Below is a small trained network, with its code and all its weights. Each question gives an input and a class and asks what happens when units are switched off, that is, made to give their printed mean instead of their output.

import numpy as np


def w(rows, s, z=0):
    codes = np.array(rows[::2]) - 128.0
    scale = np.full(codes.shape[1], s)
    scale[-1] = z or s
    return codes * scale


def norm(h):
    return h / np.sqrt((h * h).mean(-1, keepdims=True) + 1e-5)


def f(y):
    return y / 2 * (1 + np.tanh(0.7978845608 * (y + 0.044715 * y**3)))


def log_softmax(a):
    a = a - a.max(-1, keepdims=True)
    return a - np.log(np.exp(a).sum(-1, keepdims=True))


def net(x, mask):
    res = np.array(x, float).reshape(1, 5) / 4 @ E
    u = 0
    for l in range(2):
        y = f(norm(res) @ A[l][:, :-1].T + A[l][:, -1])
        res = res + np.where(mask[u : u + 6], y, B[l][:, -1]) @ B[l][:, :-1]
        u += 6
    return log_softmax(norm(res)[-1] @ U[:, :-1].T + U[:, -1])


A, B = {}, {}
E = w([
[130,99,137,36,222,123,198],'x0',
[2,145,158,163,75,61,183],'x1',
[75,134,66,124,145,148,216],'x2',
[200,110,64,28,95,44,64],'x3',
[155,128,93,180,207,38,207],'x4',
],0.0048)
A[0] = w([
[128,129,233,153,52,69,108,67],'L0N0',
[69,53,182,145,14,202,132,14],'L0N1',
[131,173,6,105,131,62,121,46],'L0N2',
[72,101,116,36,176,37,202,3],'L0N3',
[1,118,112,122,67,166,119,26],'L0N4',
[158,151,135,167,224,81,128,138],'L0N5',
],0.0067,0.0051)
B[0] = w([
[92,201,146,139,174,73,33,192],'L0N0',
[67,241,50,62,118,139,102,240],'L0N1',
[162,158,26,179,61,67,133,196],'L0N2',
[191,197,168,1,172,20,148,244],'L0N3',
[109,189,66,47,72,209,85,207],'L0N4',
[69,152,119,117,101,162,135,251],'L0N5',
],0.0083,0.0019)
A[1] = w([
[136,142,176,81,197,180,67,79],'L1N0',
[214,118,113,48,119,105,82,93],'L1N1',
[172,96,7,146,62,21,133,4],'L1N2',
[83,98,139,1,151,24,205,66],'L1N3',
[67,118,193,112,124,37,87,74],'L1N4',
[185,161,35,177,128,103,110,58],'L1N5',
],0.0074,0.0041)
B[1] = w([
[154,53,109,73,127,97,178,188],'L1N0',
[107,127,144,200,106,157,146,233],'L1N1',
[44,29,20,119,120,104,191,206],'L1N2',
[230,255,104,50,194,74,180,255],'L1N3',
[169,168,139,182,171,102,82,161],'L1N4',
[84,18,125,71,47,74,176,158],'L1N5',
],0.0086,0.0042)
U = w([
[10,230,77,56,34,234,81,179],'0',
[221,31,163,151,29,180,35,84],'1',
[64,35,15,96,43,29,209,155],'2',
[214,7,191,52,203,232,202,111],'3',
[47,128,213,241,209,212,240,186],'4',
[102,206,201,202,140,50,32,178],'5',
[79,97,210,132,42,91,205,2],'6',
[207,242,132,37,225,29,237,201],'7',
],0.012,0.009)

Each question gives the input, the list of numbers given to net, and the class t.
The units are the neurons (one row each of A and B). Each row of codes is followed by its name. A weight is (code - 128) times the scale printed after its matrix; where a second scale follows, it is the last column's (A, B and U).
mask holds one flag per neuron, layer by layer. A switched-off neuron (its flag False) gives its mean, the last column of its row in B, instead of its output. The means were averaged over made-up inputs and are rounded, as every weight is.
A unit's drop is (log p(t) with every unit on - log p(t) with that unit switched off) / (log p(t) with every unit on - log p(t) with every unit switched off).
The circuit of an input: a set's keep is (log p(t) with only the set's units on - log p(t) with every unit switched off) / (log p(t) with every unit on - log p(t) with every unit switched off). Starting from all 12 units, units are removed one at a time, each time the one whose removal leaves the highest keep (on an exact tie, the one counted first), for as long as the keep stays at least 0.8.
circuit, biggest first: the units of the circuit, biggest drop first
most important unit: the unit with the biggest drop
k most important neurons: the k neurons with the biggest drops, biggest first
k most important neurons of layer l: the k neurons of layer l with the biggest drops, biggest first
drop of u: that unit's drop, to one decimal
input [-5,0,1,3,-2], class 2: circuit, biggest first : (L1N2)
input [0,-5,2,0,-7], class 3: circuit, biggest first : (L1N0, L0N2)
input [3,-8,7,-6,-4], class 3: 2 most important neurons : (L1N1, L1N0)
input [-2,-8,-4,-2,6], class 3: 2 most important neurons : (L0N2, L1N3)
input [-5,0,-1,2,-1], class 5: 3 most important neurons of layer 0 : (L0N0, L0N2, L0N4)
input [-1,-1,-6,-6,-2], class 5: 2 most important neurons : (L0N0, L0N4)
input [4,-2,-1,8,-4], class 2: 3 most important neurons : (L0N3, L1N2, L1N1)
input [-3,4,-5,4,4], class 5: 2 most important neurons of layer 0 : (L0N0, L0N4)
input [-3,-8,-2,-1,1], class 1: 3 most important neurons of layer 1 : (L1N3, L1N2, L1N1)
input [-3,8,4,-8,-3], class 0: 2 most important neurons : (L0N4, L0N1)
input [-8,0,0,4,-2], class 2: 2 most important neurons of layer 0 : (L0N5, L0N4)
input [-1,5,1,4,-2], class 0: 4 most important neurons : (L0N4, L0N0, L1N0, L1N3)
input [-7,8,-2,-7,0], class 0: 3 most important neurons of layer 0 : (L0N4, L0N1, L0N3)
input [-1,-1,-8,-3,-4], class 5: circuit, biggest first : (L0N0)
input [0,-7,4,5,-4], class 2: 2 most important neurons of layer 1 : (L1N5, L1N4)
input [6,-6,-5,2,-7], class 3: 2 most important neurons : (L1N0, L0N2)
input [7,-5,3,-4,-4], class 3: 2 most important neurons : (L0N3, L1N3)
input [4,6,4,-5,-1], class 7: 2 most important neurons : (L1N3, L0N3)
input [-7,-8,-4,-6,3], class 1: 2 most important neurons : (L1N3, L1N1)
input [-3,-7,-5,0,7], class 2: most important unit : L1N5
input [-6,4,-8,2,8], class 5: drop of L0N0 : 1.8
input [4,7,-1,-5,-3], class 0: drop of L0N4 : 0.5
input [-2,-7,3,3,4], class 2: drop of L1N5 : 0.0
